Each row was made from one small tree. Brackets hold a mark, then the marks that hang from it, in alphabetical order. Every link used is in the known rows. Write each row's tree.
Known rows
(rures (kolin (bidas tise) timiri)): [-246  -46   20   43 -124  -24  121   85  -15  177  -93  124 -111  -48
  -38  271   25  175  -69  -79 -192  -25  169   46  101  -53  -24 -311
   15   29   24  167  123  -71   84 -180    4 -214   62  221   98  128
  177  -13 -109]
(rures (kolin bidas (timiri febonek keta))): [-203   86   26  -27  -83   21   90   29  141   29  -56   76   12   39
  -65  105   64  134 -117    1 -190   11   18   58   -1  -18  -56 -284
   43   79   57   -8   98   -6   31 -204   92  -86 -125  125  117  145
  247   26 -182]
(tise bidas febonek kosur (reso tipov)): [ 242  -80  269   29   70  -42 -145   -6  210 -196   -4  133  -49   45
  140 -426  244    6  214   -7  451 -153  -45  -14 -145  -21   79  469
  -21  -94 -250 -347   58  -58  230   85  168  362 -179 -314 -172   59
  -59   73  -85]
(kolin kosur rures timiri): [  39   82   -6 -122 -275   -8  274  259 -186   47  -71  -15   62   48
  219  103   -7  409 -178   14 -255   71 -187  -74  -36  220 -154  123
  214   38 -222  166  227  329  197  214  -59   73   56   66    4 -117
   40 -212  -25]
(gomad posap (timiri febonek keta)): [  14  245 -114    4  148  363   84  116  137 -246  -96 -181   -3   83
  -42    0  145 -420  -70  270 -181   17 -313 -158  -73  -88  132  -84
  396  273  119   43 -406 -165 -242  -51  222  216  -81 -208   61  -26
   35  315 -109]
(kupe bidas gomad (posap keta tipov)): [-161 -103 -163 -496   58  -47 -204  107  181  -19   76  -20   23 -148
 -162   21 -273  -62 -126  -49    7   71  257  446  125 -235 -138    7
 -396 -182  -32 -188  182   83 -296 -203  153  -58   38   44  377 -214
   72  244  -41]
(gomad keta (posap tipov)): [ 120   37 -197 -109  191  168  -44 -170  -69 -210  -81  -76 -136  -74
  -38   63   64 -264  -13  143 -154   34 -130 -149 -109 -492  -75 -103
  252  261   75  -26 -214 -219 -251 -158  161  138 -207 -158   -3  140
  -71  163   23]
(gomad (keta (timiri febonek)) (posap kupe)): [  40  249 -377  -57  169  237 -232  -69 -160 -240  -92 -285   17  187
  -47   34   60 -338   55  209  -19  139 -223 -285  -84 -151  195 -271
  276  454  212   76 -195 -191 -190 -211  380  375  -78 -186 -336   62
   20  221  -77]
(tise febonek (reso bopov) rures): [ 462  -50  154  226   37 -104    2  227  110 -303  147  -12   72   39
  138 -262  323 -256  -74   25  257  -27   69 -133 -254  280  104  283
  -41 -267 -140 -159 -413 -105    3   61 -199  159 -181  -67 -153  -84
 -327   25   70]
(tipov (reso (bopov (kolin kosur timiri)))): [  65 -136  -90   33   27 -240  154 -166  -32   14   38  152 -177 -144
   70  196 -152  -15    7 -190   33 -129  116  -67  -25  -82  -39  214
 -105  208   46  -18 -198  -10 -197   51   78 -368  -21   48  -10   -7
  131  -46  118]
(posap (kupe bidas) tipov): [  39   16 -584  -41  293  -91 -296  -44  -33  130  246   81   51  -62
    8  -39 -184  -77  129 -288 -124  182  166  263  -58 -277 -154  110
  103  171 -124  -61  326 -111 -293  -66  114   32  -28   81   74  -87
  215   50  179]
(posap (keta timiri) (kupe bidas) (tipov (reso bopov))): [-103  -32 -435 -116  247 -158 -118 -189   31 -119   79   27 -113   77
  -49  -95 -156 -193  301 -373  214  412  189  142   49 -311 -157  -25
 -147  160  145   27   98  109 -336  -15  333   34  115   43 -143  -17
  411   28  203]
(bopov (febonek keta) (kolin (rures (bidas tise)))): [ -17  258 -102  186 -210 -140   28 -128 -128  -56   78  -31   78 -294
   16  -45  184  -16 -115  309   45  -34  -76 -190  177  -36  -57 -309
 -193 -232  270  -81 -103  -20   36  286 -206  -77  -45   49  191  146
 -292  101  -57]
(kolin bidas (kosur bopov tise) rures): [-145 -266  -61 -303 -146 -107 -166 -152  -27  118   35   47  115  251
  137  268 -412  279  -35  107   57  -37  -86  146   10   25 -183  106
  130 -151    2  101  174   54   40 -112 -448  191   11  177 -266  -98
    9 -400  148]
(rures (bidas (tise (febonek keta))) (kolin (kosur bopov))): [-288 -198  327  131   17  -15   63 -242   -8  258 -112   -4   57   25
 -328  184 -155   75   93   37 -119  -71  262  131  164   -2   -1 -336
 -112 -174  137  127  171  -33  213 -101  -62 -323  111  245  -24   33
 -106  -71 -167]
(tise bidas (kosur (bopov febonek (kolin timiri))) rures): [ 274  160  169  157   72  139  -39  -28  -95  125   83 -226   -3  -25
  342 -285  272  -74 -104  -79  308  119  -27  -38  148  319  119  175
 -222 -367 -163   41   39   41  -41   -7 -185  271 -292 -155 -158   37
   36  -38   36]
(tise febonek (kosur bopov) reso (rures bidas)): [ 389 -129  465  278  128  136  -32   92  202    3  114  -92  239  202
  133 -365  337 -145   79   -6  358    2    4 -257 -153  494  220  395
  -35 -363 -138 -140 -183  -96  248   46 -131  246 -209 -207 -272   29
 -281 -130   48]
(rures (bidas tise) (kolin timiri)): [-352  -95  239  180 -154   -9  196  -68  -36  311  -87  139  -18  -34
 -202  267  -22  161   52 -203 -238   19  314  -10   90  -41   57 -380
  -37   -7  135  282  111   -6  189 -114   91 -406  162  277  214  161
   14  -43 -107]
(kolin kosur (rures bidas) (timiri (febonek keta))): [-147  160  174 -130 -306   23  303   93 -117  -58  -57  -80  178  157
   -5   40  -96  429    8   52 -161   93 -208  -66  -52  284 -129   11
  111   46    9   89  240  415  338  183  -55  144   32   61   38 -115
   31 -236  -78]
(kolin (bidas tise) rures): [-197 -188  -26 -158 -369 -255  -28  114  -82   -7  -31   30  109   80
  145  342 -134  240  -47  171  -64   24   49  -15 -176 -195 -237  -29
  241 -170  278  242  -64  -39  165 -146 -430  112  241  153 -126   99
   25 -260  246]
(kupe bidas (posap keta)): [ -43  -22 -332 -264  -20   82 -174  -60   94 -142  151 -205   83 -102
  -51  200 -173 -107 -303   46  101 -153   80  352   29 -174 -100  -83
 -242  -68  -69  -50   71 -117  -76 -197  238  -36   90   13   39 -122
  113  203   80]
(rures (bidas tise) (kolin (kosur (bopov febonek)) timiri)): [-307  -88  303  152  -54   45  177 -219  -46  371 -142   71  -42   31
 -277  176 -115  181   90 -128 -225   -1  212   79  215   79  127 -408
  -79  -56   22  219  235  123  172  -44   50 -364  141  255   86   46
  -34 -116 -166]
(reso (bopov (febonek keta) kosur) tipov): [ 210  197   25   34  188 -107  248 -314    8 -157   84   69 -163 -137
  -89 -133  245 -191  115  -97   63 -222   33  273   -9 -165  -16   10
 -271  311  -51 -350 -283  -32 -419  226 -223 -105  204   25  -74  107
 -123  136  128]
(bopov febonek (kolin rures) (kosur (bidas tise))): [  95  244   44  272    6  -58   35 -298  -41  188  -19  -93  -11 -224
  -38 -106  137  -50 -114  239   18  -64 -208 -152  429  -96   69 -220
 -198  -64   -9   97  -15   15 -159  335 -252   70  -45   47  187  -81
 -300  -50 -179]
(rures (bidas (tise febonek (reso tipov)))): [-136 -201  197  109 -107 -126  -23 -111    7    8   25  191   81    4
 -189  128 -124   19  204  -35   22  -95  187  -38 -189 -127   76  -28
   91   -6  203   71 -101 -120  238  -34  -43 -189  250   43   33  126
 -198  -22  137]
(posap keta (tipov (reso bopov))): [  22 -105 -152 -100   89 -188  175 -183   60 -240   11  137 -159 -129
  -13 -130  -54 -149  171 -215   -4  154  112  140 -119 -432 -286  138
 -134   -7  149 -100 -170   54 -192  106  -59 -257   61  -56   32   65
  235   66  216]
(kolin (rures (bidas tise)) (timiri keta)): [-231    6  286  -58 -376  -41  224  142  -25   68  -57  -14   94  150
   -8  190   90  289 -105   57 -139  164  -48 -189 -120   -1  -35 -224
  218  -35  245  314  -39  299  233  -35    0  -30  207   67   96  244
  -29 -220   71]
(tipov (reso (bopov kolin))): [  86 -159 -153   58   31 -280   82 -193    6   -8  123  159 -126 -188
   96  194 -124 -125   -2 -165   40 -145  164  -49  -89 -182  -57  225
 -122  166  127  -60 -300 -122 -253   20   -2 -398  -12   42  -14   43
  100   -5  192]
(kupe (bidas (tise (febonek keta) kosur (reso tipov)))): [  25 -119   12   51   41  -53 -124  -42   46  -45  -62  -75 -116  -97
  -87  149  -73  -98  -79  122   97 -203   28  113  -15 -149 -101   30
  -12   16  -40 -102  -31  -49   30  -91  147   21   68  -17   10   47
   23   25   68]
(rures bidas (kolin timiri)): [-275    8  156  124 -127   58  242  -55   56  279  109  222  108  -41
  -95  172   35  174    5 -298 -205   40  286    0   45   24   21 -214
  -35   30    9  122  161  -21  118  -50  133 -351   32  260  251  150
   45  -22  -93]
(bidas (tise febonek kosur reso)): [ 157  -78  117  216   10  -42 -148  131  -67  -77 -263 -125  -93   41
  -69 -140  103 -108   26  222    5 -212  -58 -151 -154    7   85   94
  154  -38   21  -31 -197 -105  274   55    2   -6  159 -169 -204   30
 -149   80  -34]
(kolin bidas (kosur bopov) rures (timiri keta)): [-226  -94  252 -353 -243   23  134   58   56   77  -35  -12   62  324
   51  218 -125  492 -121  138   39  140 -219  -17   36  190 -105  -65
  271  -60   -4  156  234  360  107 -170 -124  205   81   86 -168   55
  173 -432   66]
(rures (bidas (tise febonek kosur)) kolin): [-191 -130  302  239  -41  -53   62 -125    0  252 -182   31  133   15
 -201   94    3   25   99  -64 -144  -69  311   11  -20  -94  -39 -195
   -7 -161  193  159   17 -145  246  -89  -13 -238   80  205   28  153
  -76   -9 -163]
(kosur bopov (tise bidas)): [ -59  -87 -191  -63  129  126 -380 -280  -45  177  312    1 -107   75
    4   56 -331 -213  -36  -72  146 -136    7  303   77 -113  234  -38
 -148  -10  -28  -15    6  -57 -178 -196 -227 -101   -8   -3 -154    9
   -6    1  176]
(kupe (gomad (keta timiri)) (posap (tipov reso))): [  11  -87  -52 -399  136  -19 -193  103   -6  -72  -72   55 -125  -97
  -65   27  -99  -50   11  -29  -57   96  119   10   27 -166  134 -113
 -329  210  126  -95   54    8 -189  -66  268  -51  -53 -138  155   -9
  -69  201  -25]
(bidas (tise (febonek keta) (rures kolin))): [  81  -23   96  224  -21  -79   51  204 -180  -71 -179 -219  -45 -132
  -24  126  170 -176 -129  259 -117  -50   98  -10   14   25  -26 -299
 -123 -232  202  209 -169 -134  239  -25 -264  -56   23   22 -103   88
 -156  141  -81]
(bopov (kolin kosur timiri)): [  57   82 -164  104  -31   -6   43   39 -233   92  -30   84  -68 -229
   63  112  -78  221 -186   -6  -74  -53  -86 -138  171  211  -53   10
   37   78 -169   53  156  -10  -93   75  116 -248 -103  108  260  -96
   60   46 -134]
(tise bidas kosur rures): [ 197   90   79   34  -20   39  -14   90 -108  -17  -24 -209   60   28
  423 -180  200  -17 -127 -128  167   86   87  -23  -86  154 -156  367
  -52 -255 -144   95   30  -74  127    5 -153  311 -204 -145 -221   25
   99  -17  124]
(tise (kosur bidas bopov) reso): [  82 -171   88   98  161  212 -181 -126  250  117  233   34  -15   29
   56 -195  107  -84  106 -136  216 -150 -163  -67   53  153  146  342
   21   43 -352 -267   21 -133  -69   57  160  -67   70 -153 -113  -87
  -13 -233  196]

Which tree is each row?
[ -85  382 -144   23  -66   14   79  -90 -159  -98  -44   45 -105 -189
  -60  -37   29  182 -100  212  153 -101 -190 -141  324  161   -3 -286
 -122   16   27 -157  144   44   50  212   29   37 -119   33  127   43
  -40  131 -190] : (bopov (febonek keta) (kolin bidas kosur timiri))
[ 531   13  213  269   88   47  -14  310  112 -196  -69 -133  143   78
  301 -412  459 -156  -83  101  218  -55  -93 -315 -215  416   46  459
   32 -267 -237 -174 -215 -153  288  192  -63  350 -303 -283 -248  -12
 -234   41  -62] : (tise febonek kosur reso rures)
[ 274 -260   47  144  172   25 -131 -138  192   70  119  166 -116 -143
  191 -181  273  -11   99  -72  198 -175 -107 -113   25  205   87  377
  -96   54 -327 -389  -12 -206 -203   79  108 -196  -67 -185    5   58
   -3  -65  113] : (tise (kosur (bopov kolin)) (reso tipov))
[ -10  173 -101  -39   21  106   45  -32 -117  -81 -125   30 -267   99
  -67  -84 -101  107  -50  -48   11 -178 -175  -23  129  222  106  -44
  -31  261 -277 -110   86  192   90  237  177  -35   -8  -12  -52 -118
  -78   28 -123] : (kolin (kosur (tise (reso (bopov (febonek keta))))) timiri)
[ 354   59  115  187   87   76 -111  180  139 -161  -48  -31   90   96
   74 -425  278 -102    5  129  169 -218 -145 -221 -229  180   85  428
  168  -33 -214 -346 -151 -119  257  186  130  186  -97 -273 -213    2
 -158  105  -96] : (tise febonek kosur reso)
[ -41   75   59 -114 -217   37  200  118  -90    4   -8  -37  160   62
   65   74 -178  354   16  -28 -186   96 -349   44   -1  176 -101   78
  159   57 -188  180  284  373  172  153  -30  239  -10   84   92 -285
   94 -370  -68] : (kolin (kosur bidas) rures (timiri febonek))
[ -77  -78  196  -66 -142   84  114   22 -107  146    0 -132   62  107
  -65  140 -241  283   83   40 -144   93 -361  125  107  212   80  -80
   91  -26 -122  259  253  429   95    4 -150  131  120   91   -7 -285
   77 -463   -7] : (kolin (kosur (bidas tise) bopov) rures (timiri febonek))
[ -90   -6 -457 -197  252 -171 -293  118   22  229  204  152   62  -62
  -45  -82 -256  -56  153 -265 -156  256  285  290   18 -228 -125  157
    8   96  -61 -127  332    2 -397 -109   53   -5   -4   99  216 -148
  173  101   72] : (posap (kupe bidas gomad) tipov)
[ 158 -102  -19  147   32  -27 -206   -8   53  -89   87   99   75   99
   78  -61  -53 -204  -19   -9  174 -102   51 -114 -124  116  137   91
  -83 -130    5   12 -193 -191  201   60 -159  116 -237  -41  -62   19
 -340   49   -3] : (kosur (tise febonek reso (rures bidas)))
[-291   95  118 -131 -173   -1  -10   72  -32 -135 -220  -57  -82  229
 -222  182 -164  182    4  161  -52    3 -162  -22 -146  -37   55 -319
  261  186  327  169  -67  143  176 -322   23   97  163  -17  -41  171
  253  -54   10] : (kolin (bidas tise) (timiri febonek keta))
[ -39   80 -384  -97  269  -52 -132  307  -38  188  129  201   16  -45
   17 -190  -55  -90  233 -242 -191  314  198  117   33  -89   23  125
   97  161  -10  -42  207  -57 -370   50  -12  -30   57   14  187 -134
  113  182   27] : (posap (kupe (gomad timiri)) tipov)
[  48  210 -194    3  194  344  190  104   76 -316  -90  -90  -65  -24
  -44 -164  121 -415  155   87 -142  189 -252  -42   -8 -207   19  -11
  252  122   72   36 -305 -103 -274   67   90  222  -70 -175  169 -139
  121  334  -85] : (gomad (posap keta tipov) (timiri febonek))
[-114  127  -53 -324  -44  133   29  416   99 -133  -43  -92   77  -42
  -87  -91  -30 -160 -110  166  -29   37   42  180   96  124  177  -61
 -253  -65  142  -75 -119    5 -177  -51   28  -48  148 -121  202 -249
    2  410 -195] : (kupe (gomad (timiri febonek)) (posap keta))
